Here is a tiny trained network, its code and every weight. The questions are about switching its units off for an input and a class, where a switched-off unit gives its printed mean instead of its output.

import numpy as np


def w(rows, s, z=0):
    codes = np.array(rows[::2]) - 128.0
    scale = np.full(codes.shape[1], s)
    scale[-1] = z or s
    return codes * scale


def f(y):
    return y / 2 * (1 + np.tanh(0.7978845608 * (y + 0.044715 * y**3)))


def log_softmax(a):
    a = a - a.max(-1, keepdims=True)
    return a - np.log(np.exp(a).sum(-1, keepdims=True))


def net(x, mask):
    res = np.array(x, float).reshape(1, 6) / 4 @ E
    y = f(res @ A[0][:, :-1].T + A[0][:, -1])
    res = res + np.where(mask, y, B[0][:, -1]) @ B[0][:, :-1]
    return log_softmax(res[-1] @ U[:, :-1].T + U[:, -1])


A, B = {}, {}
E = w([
[114,125,151,226,169,60,64,62,126,95,184,42],'x0',
[113,188,82,121,169,139,63,111,43,164,26,160],'x1',
[49,150,254,36,97,131,107,95,107,38,190,144],'x2',
[114,185,158,157,84,138,110,11,252,156,88,115],'x3',
[101,200,134,190,230,234,193,98,70,94,90,132],'x4',
[227,174,62,135,142,241,190,62,82,48,158,80],'x5',
],0.0053)
A[0] = w([
[137,138,37,144,135,51,60,139,104,198,89,127,251],'n0',
[54,110,196,163,176,86,169,213,122,137,150,137,173],'n1',
[156,94,98,192,160,80,126,158,105,133,142,90,206],'n2',
[185,91,113,156,135,68,99,114,75,50,211,55,166],'n3',
[96,91,207,192,123,5,84,105,221,137,166,83,114],'n4',
[121,175,86,213,216,196,136,74,64,119,96,112,155],'n5',
[88,160,191,99,157,144,81,83,47,73,137,113,152],'n6',
],0.014,0.0022)
B[0] = w([
[120,34,254,196,141,118,137,197,161,107,125,129,202],'n0',
[193,55,201,184,110,130,128,168,150,124,115,89,190],'n1',
[145,96,76,144,158,160,119,162,164,135,133,145,182],'n2',
[214,104,92,135,149,193,176,164,128,138,120,82,198],'n3',
[51,221,210,81,77,78,127,51,83,126,102,176,243],'n4',
[239,139,67,68,79,162,179,107,117,110,166,59,252],'n5',
[68,123,225,137,65,77,129,130,156,159,88,187,199],'n6',
],0.011,0.015)
U = w([
[251,123,37,118,148,250,221,137,164,102,168,50,209],'0',
[112,23,198,197,157,92,120,221,171,138,86,147,192],'1',
[69,145,38,141,253,107,79,138,121,118,160,149,2],'2',
[20,210,194,100,79,32,126,58,92,133,88,198,136],'3',
],0.0053,0.0031)

Each question gives the input, the list of numbers given to net, and the class t.
The units are the neurons (one row each of A and B). Each row of codes is followed by its name. A weight is (code - 128) times the scale printed after its matrix; where a second scale follows, it is the last column's (A, B and U).
mask holds one flag per neuron, in row order. A switched-off neuron (its flag False) gives its mean, the last column of its row in B, instead of its output. The means were averaged over made-up inputs and are rounded, as every weight is.
A unit's drop is (log p(t) with every unit on - log p(t) with that unit switched off) / (log p(t) with every unit on - log p(t) with every unit switched off).
The circuit of an input: a set's keep is (log p(t) with only the set's units on - log p(t) with every unit switched off) / (log p(t) with every unit on - log p(t) with every unit switched off). Starting from all 7 units, units are removed one at a time, each time the one whose removal leaves the highest keep (on an exact tie, the one counted first), for as long as the keep stays at least 0.8.
circuit, biggest first: the units of the circuit, biggest drop first
k most important neurons: the k neurons with the biggest drops, biggest first
drop when u is switched off: that unit's drop, to one decimal
input [-6,-8,8,-8,4,2], class 1: circuit, biggest first	(n5)
input [-4,8,4,4,5,2], class 0: 2 most important neurons	(n5 n4)
input [6,-5,-7,1,-6,3], class 1: 2 most important neurons	(n5 n3)
input [8,1,2,4,-1,4], class 3: 3 most important neurons	(n4 n6 n1)
input [-4,1,-1,0,-8,3], class 1: 4 most important neurons	(n5 n4 n3 n0)
input [-1,1,7,3,6,6], class 3: 2 most important neurons	(n6 n3)
input [-8,2,-6,-3,-1,1], class 1: 2 most important neurons	(n5 n0)
input [3,-5,-8,2,-4,2], class 1: 2 most important neurons	(n5 n0)
input [-4,2,-8,-1,-6,6], class 1: 2 most important neurons	(n0 n5)
input [-2,4,6,-2,5,-8], class 1: 2 most important neurons	(n1 n4)
input [4,3,-4,3,4,-3], class 0: 2 most important neurons	(n5 n6)
input [-3,-6,-6,6,4,-6], class 3: drop when n4 is switched off	0.2
input [6,4,2,8,-8,7], class 3: drop when n4 is switched off	0.3
input [-3,-7,-1,7,8,-8], class 3: drop when n4 is switched off	0.5
input [4,-3,0,3,-1,-3], class 3: drop when n3 is switched off	0.0
